(in the rows, 128 means zero)
Each row has a class, written as a number after it.
[120 109 115 137 129 114 121 148 113 119 125 109 147 163 107 128 117 127
 108 151  83 117  98 133 128 134 119 118 117 121  96 123 143 115 129 131
 127 146 127 118 119 123 148 116 119 133 129 112 123] : 9
[130 131 114 150 132 139 119 128 110 117 138 131 137 141 115 139 128 135
 123 154 102 131 100 143 128 134 110 119 123 138 121 119 125 125 131 129
 111 140 110 129 128 137 156 117 121 136 132 134 121] : 1
[127 163 111 134 120  97 133 143 140 121 125 125 117 114 130 140 137 142
 136 148 115 107 100 134 138 140 127 123 130 123 119 132 106 132 127 132
 112 117 140 135 125 114 130 130 142 125 144 146 131] : 7
[124 148 122 149 108 150 117 138 136 111 147 140 147 134 117 133 128 133
 122 134 115 131 106 138 125 143 126 114 127 135 132 110 129 139 137 130
 103 143  94 120 122 147 155 107 123 141 140 129 121] : 1
[126 135 120 126 167 113 136 120 144 131 127 114 122 114 117 137 151 142
 133 135 115 136 136 113 144 124 125 115 134 100  95 141 119 144 118 132
 145 108 107 130 117 119 136 117 137 132 148 132 145] : 8
[116 127 123 133 123 117 118 139 131 115 136 127 138 153 119 136 132 135
 120 138  99 123 108 149 128 136 133 131 128 130  93 116 133 120 139 131
 107 123 130 131 127 149 142 128 124 143 131 125 128] : 3
[118 163 127 130 116 125 147 148 147 112 118 129 128 124 135 133 140 134
 132 133 134 115 119 140 128 136 134 112 132 106 142 125 120 142 119 130
 131 105 144 140 137 122 130 117 128 128 139 130 140] : 5
[108 138 122 146 127 127 126 154 128 118 133 126 139 148 118 139 140 131
 116 147 102 122 108 140 125 137 124 121 134 112 128 116 123 122 135 129
 122 128 107 141 134 144 153 118 106 147 133 122 133] : 5
[126 171 122 137 126 110 143 121 120 129 108 135 121 141 137 144 135 153
 134 150 108  89  96 128 143 131 140 127 122 129 103 135 105 139 121 133
 114 137 162 146 117 120 113 120 140 117 128 150 157] : 7
[116 160 115 128 126 111 140 138 140 111 127 123 133 130 128 140 140 132
 129 149 119 100 115 140 132 143 146 117 126 120 120 115 117 141 131 129
 114 110 142 135 119 126 115 119 136 124 129 133 133] : 3
[ 92 131 164 141 141 132 164 130 113 175 124 121 149 114 139 162 132 128
 108  87 180 114 146 150 152 139  96 110 113 153 123 134 134 115 113 121
 138 106 116 143 162 122 118 144 172 117 129 134 148] : 4
[132 121 121 145 123 115 118 141 145 126 151 113 149 158 117 138 116 143
 112 138  89 118  89 142 138 125 127 126 124 112  95 111 142 127 149 121
 113 151 123 130 119 139 165 116 123 154 129 120 128] : 9
[125 130 116 134 143 127 126 133 115 116 139 120 129 143 114 146 136 131
 113 156  90 129 102 130 121 135 124 120 133 122  99 128 135 111 129 128
 112 132 116 130 131 139 150 117 127 147 138 140 133] : 8
[109 129 137 152 128 133 126 154 124 123 139 128 145 148 114 134 135 128
 112 140 116 124 110 146 119 139 124 130 134 117 129 116 128 111 133 124
 118 120 107 142 140 143 156 122 115 144 128 124 143] : 5
[128 142 123 140 133 135 131 140 137 136 131 117 139  99 122 125 152 131
 138 116 132 125 142 117 143 126 120 120 128 117 121 134 115 136 117 134
 130 109 109 124 128 122 130 117 125 126 142 132 143] : 4
[131 159 110 137 127 101 143 143 136 136 116 126 122 119 131 138 139 122
 137 145 127 110 108 136 132 142 128 125 128 120 131 136 108 144 126 133
 113 119 134 144 133 116 125 115 142 119 140 142 131] : 7
[109 141 135 145 124 130 125 165 142 123 138 138 142 150 124 150 142 127
 111 134 119 126 101 144 114 134 125 127 143 117 142 112 137 117 147 120
 115 134 117 138 136 141 162 109 106 149 131 122 136] : 5
[132 131 112 144 131 107 118 146 126 121 125 130 138 142 119 142 124 137
 127 147  96 130  97 150 135 136 125 140 129 136 119 128 115 108 136 126
  97 149 120 135 135 155 155 117 112 146 141 128 127] : 7
[122 173 119 126  93 105 154 120 143 135 153 136 132 102 141 124 115 111
 132 127 133  89 117 120 129 152 140 106 145  87 122 117 120 169 132 113
  96 119 131 141 108 144 125 129 137 115 130 130 118] : 0
[125 139 115 129 141 125 126 122 131 133 125 140 133 116 116 132 151 142
 138 118 128 120 154 120 151 133 133 116 120 108  98 125 123 132 122 134
 131 107 126 123 117 125 121 131 134 123 131 125 123] : 3
[135 149 111 127 118 112 137 136 153 113 126 107 119 125 131 138 130 132
 130 144 120  94 117 132 127 132 125 118 118 114 121 124 126 144 129 127
 122 113 149 139 121 115 131 114 129 130 138 121 135] : 9
[153 148 112 111 125 164 135 118 137 104 112 104 137 122 122 120 133 154
 111 156  48 116 103 137 161 111 143 120 120 133  95 134 125 134 110 131
 132 169 113 140 107 149 124 119 110 145 133 124 115] : 2
[119 100 111 136 160 128 129 159 118 130 162 133 149 109 122 115 155 124
 125  91 134 135 145  89 156 131 120 149 127  72 105 158 155 121 126 119
 133 117 103 108 110 112 137 163 128 117 137  92  95] : 2
[137 121 117 137 146 131 124 108 125 140 136 123 127 120 107 120 142 149
 129 119 116 109 143 101 144 126 120 113 108 104  88 119 140 136 114 132
 141 125 122 130 117 110 132 120 142 128 121 112 140] : 9
[121 139 110 123 122 140 125 132 126 112 138 127 144 132 128 140 149 119
 118 133 101 106 103 131 135 140 128 127 125 108 105 115 121 133 134 128
 104 144  98 141 129 159 135 135 115 140 126 118 144] : 0
[127 150 113 145 138 124 155 117 137  90 141 114 121 115 147 130 148 153
 155 138 113  86 118 111 149 131 137 130  90  98 188 143 105 153 134 130
 126 100 152 133 111  81 137 130 124 118 144 137  96] : 1
[127 141 111 127 132 134 146 151 134 145 137 116 131  95 118 130 150 138
 138 117 126 115 133 111 152 137 114 113 109 100  97 139 117 141 112 129
 130  98 112 131 138 108 113 126 130 120 137 128 137] : 4
[121 127 102 105 149 109 134 123 123 127 113 122 117  96 121 121 150 130
 148 132 129 135 150 114 146 131 114 125 110 114 118 127 119 133 116 137
 132 111 118 127 141 105 118 138 121 120 117 116 118] : 3
[143 136 116 145 133 112 131 130 123 146 151 130 123  97 118 134 152 129
 151 114 114 135 159 114 147 128 111 112 121  74 115 126 110 140 121 136
 147  91 121 133 128 136 139 117 134 141 136 130 114] : 4
[144 124 109 138 142 128 133 110 125 135 127 119 132 114 114 127 144 140
 126 112 124 119 141 111 152 123 119 112 108  97  96 127 130 146 114 132
 136 127 113 136 127 120 134 125 130 128 127 120 137] : 9
[144 135  96  97  93  86 103 127 114 135 133 161 100 152 172 129 102 105
 124  92 117  98 160 106 129 145 138  92  98 118 120 131 161 149 125 136
  63  92 102 144 140  86 123 142 104 109 152 180  63] : 3
[132 133 100 137 123 111 129 127 128 123 134 131 136 140 125 142 132 136
 118 143  90 118 106 132 135 129 115 108 114 109 108 112 136 136 125 132
 107 154 113 132 129 137 147 118 115 142 126 118 124] : 9
[129 174 128 121 106 115 144 141 158 120 144 104 121  92 135 142 151 136
 136 148 118 109 106 127 136 116 134 133 141 139 132 115 116 127 140 125
 111 111 153 127 128 128 120 115 128 134 126 152 143] : 4
[133 157 107 113 125 130 144 124 120 129 122 124 129 115 145 130 147 108
 135 131 117  99 116 125 134 135 131 120 117 110 140 125 117 144 122 136
 128 115 142 137 130 104 117 121 145 124 130 133 124] : 0
[124 153 106 117 121 106 135 147 147 124 132 116 119 126 149 137 145 116
 124 126 134 106 125 147 127 146 136 106 124  89 146 142 114 157 129 125
 113  99 147 134 126 119 122 132 128 115 148 119 115] : 6
[131 138 123 122 148 147 138 122 149 128 135 126 112 105 111 129 143 137
 135 108 129 118 136 120 146 134 134 128 114 108 125 130 145 134 117 119
 135  95 134 142 118 116 112 106 138 127 116 127 129] : 2
[115 138 126 138 152 133 120 129 135 118 113 138 135 112 109 129 174 146
 125 130 122 131 140 121 127 128 124 117 149 123 115 131 115 131 121 138
 153 120 107 135 123 132 138 120  99 139 141 119 151] : 5
[136 167 121 131 110 155 142 130 134 118 109 128 119 124 124 124 128 102
 133 145 112  83 112 153 136 135 143  98  99 118 143 110 127 135 128 130
 121 121 140 144 109 142 108 105 168 115 132 148 127] : 0
[129 124 112 147 129 109 122 151 119 121 130 126 127 141 117 132 133 133
 121 155  94 132  89 144 127 132 117 137 128 137 115 131 120 116 133 132
 107 140 121 139 128 147 157 121 119 140 137 129 126] : 7
[106 140 118 150 141 123 128 109 147 151 112 111 148 144 111 136 140 144
 135  99 126 144 153 103 146 145 140 104 119  99 130 130 112 148 126 130
 137  94  94 136 119 128 144 119 117 122 132 110 144] : 5
[123 131 115 134 142 123 122 129 139 102 135 119 134 148 116 157 137 138
 122 160  79 115 101 138 125 147 129 115 135 121  93 129 125 125 135 125
 115 138 109 141 122 154 149 123 121 150 147 132 139] : 8
[159 151 105  99 183  66 121  66 140 203 149 145 114 131 168 138 110 154
 109 164 110  83 146 140  85 137 116  99 120 154 122 112 190  55 124 126
  31 113 171 144 172 116 137 109 182 148 169 137  74] : 8
[114 132 138 131 133  87 136 125 156 164 118 144 154 112 108 134 128 131
 118 110 144 139 126 111 142 125 105  99 117 103  97 105 134 157 132 131
 137 139  87 127  95 133 156  87 140 137 124 126 111] : 9
[141 140 120 141 144 157 139 117 125 141 137 136 133 111 111 117 144 146
 126 125 135 128 139 121 138 127 126 110 117 121 122 125 131 146 117 134
 132 119 103 127 129 119 126 107 139 116 142 125 127] : 1
[129 157 107 141 116 103 141 147 140 124 119 119 123 127 130 138 132 128
 137 153 115 108 106 136 133 142 138 128 131 126 131 136  95 149 133 131
 125 119 133 140 115 130 122 122 143 122 141 132 133] : 7
[122 114  64 121 118 219 105 144  99 154 136 163 111 123 129 116 138 125
  49  82 201 119  76 131 124 106 127 103 113   4 151  75  75 189 160 123
 110 110  44 177 175 182  97  92  84 141  98 184 145] : 9
[136 132 104 126 146 142 140 121 133 125 122 125 132 112 115 134 148 137
 134 104 126 134 131 113 157 132 129 124 116  95 115 141 127 146 106 128
 133 112 104 141 122 115 121 119 128 129 126 124 127] : 2
[122 133 126 141 132 120 116 146 121 125 139 111 146 136 126 138 138 127
 124 142  99 114 102 133 123 135 116 127 133 128 108 118 126 113 134 128
 108 131 128 131 134 137 150 120 122 142 136 132 137] : 4
[117 163 119 127 116 118 143 148 141 117 115 121 130 130 134 135 138 129
 125 138 124 111 122 137 127 139 139 109 132 112 145 125 116 138 124 133
 132 105 134 137 138 122 122 120 130 128 141 133 136] : 5
[124 151 113 121 184 128 131  94 164 135 118  93 101 119 137 150 142 130
 139 162 116  81 112 160 125 156 123  81 150  80 131 137 105 162 101 109
 132  90 169 168 136  96 124 114 154 108 136 143 156] : 8
[127 145 105 132 121 109 139 128 142 124 125 119 129 130 130 147 131 134
 126 131 122  97 109 128 135 137 128 113 116 112 115 119 121 149 128 127
 120 121 138 135 124 119 122 119 137 126 128 128 140] : 9
[141 136 116 119 156 131 138 121 140 127 124 127 135 108 118 134 145 143
 131 109 128 123 134 118 152 132 133 122 123 103 111 138 133 139 105 124
 137 113 114 141 121 105 118 117 136 124 135 126 127] : 2
[141 118 124 131 162 142 119 118 102 164 114 162  96 148  87 121 170 165
 116 127  95  81 154 161 124 137 129  94 106  76  86 177 123  95  89 144
 127  79 150 140 136  55 103 124 144 118 191 130 110] : 6
[128 141 111 126 129 112 140 133 139 131 131 122 126 124 136 133 151 120
 126 126 131 110 121 152 131 142 138 119 121 103 135 141 114 150 127 129
 115 104 137 139 134 128 119 129 131 120 142 127 126] : 6
[133 142  95 146 117 114 147 133 149 144 131 116 137 130 125 142 112 124
 139 126 116 106 110 141 148 147 125 102 119 111 110 127 127 169 126 120
 137 122 146 133 121 123 128 109 148 126 126 120 130] : 9
[128 143 118 123 145 138 138 116 124 133 128 135 139 108 125 121 155 123
 139 115 126 120 144 117 151 126 125 121 121  95 106 126 127 140 121 132
 134 125 113 133 124 138 124 129 123 121 129 116 142] : 0
[125 132 116 131 130 140 131 142 126 110 133 122 139 141 116 145 132 133
 117 135  98 119  92 139 135 140 126 136 128 116 106 128 135 121 123 122
 117 132 118 141 125 132 135 123 127 141 127 124 130] : 2
[138 176 115 146 150  65 157 114 131 156 216 135  96  75 174 171 143 180
 138 131 136 140 172  79 133  99  91 129 136 142 149  95 163  96 146 122
 111  89 146 108 146 104 145 162 115 113 115 120 131] : 4
[121 137 120 129 121 131 124 124 124 118 139 132 147 145 130 132 139 117
 126 136 100 114 107 139 129 133 129 133 132 114 111 116 132 121 138 128
 101 143 124 137 125 165 144 130 117 141 128 116 138] : 0
[119 124 130 151 178 125 144 110 120 158 146 137 150 138 110 114 145 138
 132 147 114 122 124 137 149 124 122 113 123 121 111 119 157 139 122 138
 130 134 116 130 129 119 129  91 141 117 122 137 136] : 1
[117 127 124 153 147 112 106 124 106 115 156 124 123 135 128 130 149 121
 119 153 101  98 121 131 131 134 119 127 143 103  86 116 132 124 148 130
 112 156 119 138 117 156 150 161 134 145 109 133 136] : 3
[110 130 129 137 125 123 107 142 124 126 132 135 145 155 111 127 130 129
 113 138 103 125 106 138 119 138 133 129 125 131  98 100 136 114 141 134
 105 131 122 121 116 150 146 110 139 144 125 123 125] : 3
[127 142 118 112 142 122 137 113 131 129 125 126 136 109 126 128 157 126
 134 110 126 122 138 113 154 123 126 121 122  88 104 130 126 135 122 132
 122 125 119 133 121 139 131 128 120 127 128 119 134] : 0
[120 115 121 150 121 124 119 119 127 127 136 125 137 150 105 139 136 143
 120 125 106 134 110 133 142 126 127 127 121 123 109 125 123 123 139 122
  97 142 109 130 101 170 166 125 106 138 126 122 128] : 6
[120 137 119 140 129 117 118 141 128 115 134 128 138 151 123 128 126 133
 119 152  92 120 110 147 129 129 134 126 123 133 110 108 132 122 144 134
 107 133 123 129 118 151 146 110 118 148 130 132 121] : 3
[132 132 125 149 133 141 124 132 120 116 145 134 141 136 115 131 132 137
 121 156 100 129 100 145 127 129 119 124 126 139 119 115 131 127 136 128
 114 148 109 127 125 150 151 112 121 137 133 129 125] : 1
[133 132 114 120 158 115 139 115 136 137 127 128 121 115 116 145 145 136
 127 124 117 133 142 113 139 134 129 108 130 109 105 147 130 136 112 130
 131 111 110 128 125 114 131 109 126 133 140 143 133] : 8
[151 142 109 140 142 152 119 117 132 136 123 137 135  95  90 118 156 137
 148 105 117 139 139 102 151 136 135 122 109 126 112 132 117 152 121 144
 137 125  79 108 126  97 125  94 135 129 142 145 136] : 1
[144 120 113 141 123 118 124 144 128 131 132 121 133 141 106 138 122 138
 116 142  87 133  90 158 135 120 116 124 123 130  77 117 134 129 125 121
 121 146 128 131 129 151 150 104 133 153 137 111 134] : 9
[128 117 119 134 128 127 118 131 124 137 139 124 134 144 117 131 144 129
 111 136  95 123 109 153 132 133 131 126 118 107 118 132 116 127 137 126
 109 138 109 137 127 145 146 131 116 143 131 119 118] : 6
[124 128 112 124 135 142 121 135 129 116 130 134 142 142 122 145 141 133
 117 127  98 123  92 134 133 140 130 134 125 113 114 129 134 125 124 125
 113 141 111 140 126 123 132 125 124 146 122 126 124] : 2
[153 137  97 115 149 142 132 119 133 123 127 116 123  98 128 116 141 141
 124 112 128 135 142 104 146 123 127 119 119  84 102 143 128 139 102 125
 129 110 123 133 115 133 118 137 132 116 127 109 120] : 2
[126 147 104 128 119 109 136 127 148 116 122 111 133 126 140 141 134 134
 128 133 132  99 107 137 141 126 128 119 118 116 117 122 121 140 127 128
 108 116 151 134 125 129 125 125 140 128 131 133 142] : 9
[104 150 133 128  96 124 123 163 135 144 137 117 146 139 127 142 121 118
 100 139 100 114 101 139 120 136 121 117 139 137 116 111 128 115 141 129
  93 151 100 118 132 158 140 103 125 151 137 130 126] : 4
[139 133 102 125 138 114 115 129 156 127 114 125 137 108 130 130 144 131
 143 102 129 128 145 106 159 119 128 126 108  89 113 137 112 156 138 126
 131 138 104 120 113 126 134 129 107 134 130 114 129] : 9
[143 135 118 132 141 100 130 117 139 126 133  99 130 112 112 136 140 145
 132 118 109 126 142 102 159 119 124 119 106  93 101 119 123 141 120 130
 135 121 109 126 116 111 147 116 127 136 124 120 135] : 9
[124 139 114 126 127 133 126 128 126 117 136 132 150 136 126 134 140 119
 124 144  97 110  97 144 134 133 131 130 137 113 111 114 125 124 136 126
 102 150 116 137 127 158 140 125 113 140 128 122 138] : 0
[129 122 105 145 129 113 127 154 117 135 134 126 129 145 122 134 129 129
 113 148 106 124  86 141 125 136 112 134 126 126 110 130 122 123 130 133
 103 135 119 143 136 143 150 120 129 136 135 132 125] : 7
[133 141 123 126 131 142 134 130 134 136 129 115 136 101 132 137 162 134
 129 105 132 124 145 111 156 115 126 126 120 111 116 131 114 136 125 131
 125 118 105 134 137 140 120 128 114 129 130 137 146] : 4
[130 162 112 109 128 126 150 138 150 109 124 119 123 125 144 143 138 132
 136 138 113 112 101 139 134 135 141 127 126 115 131 134 134 146 112 121
 122 105 160 142 122 102 106 118 137 116 127 125 131] : 2
[118 166  86 123 133  91 136 120 147 113 124 124 123 115 156 143 156 127
 142 162 102 124 103 134 129 139 131  99 147 134 114 147 113 162 116 140
 114 109 127 128 124 103 118 142 146 128 159 152 136] : 8
[101 168 129 133 128 105 146 133 141 128 116 116 127 129 133 143 144 137
 137 150 113 112 116 141 137 134 133 117 135 126 130 122 108 141 119 129
 135 104 138 141 133 119 119 118 131 128 123 131 159] : 5
[134 147 111 142 133 102 146 155 127 133 122 125 120 124 129 127 129 120
 132 144 132 107 108 138 126 141 130 133 125 120 136 139 119 137 130 133
 117 113 146 140 133 117 127 108 144 120 145 141 128] : 7
[113 149 111 133 130 122 138 116 122 127 137 137 119 133 145 151 137 124
 127 139 123 106 127 121 112 152 124 100 134 111 143 136 128 137 126 132
 124 101 146 136 127 107 134 132 149 131 147 143 113] : 8
[130 124 125 133 120 150 112 153 146 113 134 119 160 139 116 120 141 114
 115 145  94 138 103 179 128 130 142 134 127 121 157 100 122 114 155 126
 119 134 121 124 132 183 151 108 112 138 146 114 104] : 6
[126 162 104 127 135 124 145 137 155 124 133 123 114 119 136 154 141 129
 135 157 108 105 108 137 127 141 129 105 134 119 125 137 123 144 124 123
 119 103 140 135 123 108 126 115 143 125 149 146 131] : 8
[140 129 114 142 147 115 129 124 124 139 119 130 124 108 111 124 143 143
 135 124 127 133 135 119 148 130 119 124 121 117 109 140 112 131 114 132
 128 120 117 139 121 131 140 124 128 120 136 131 128] : 7
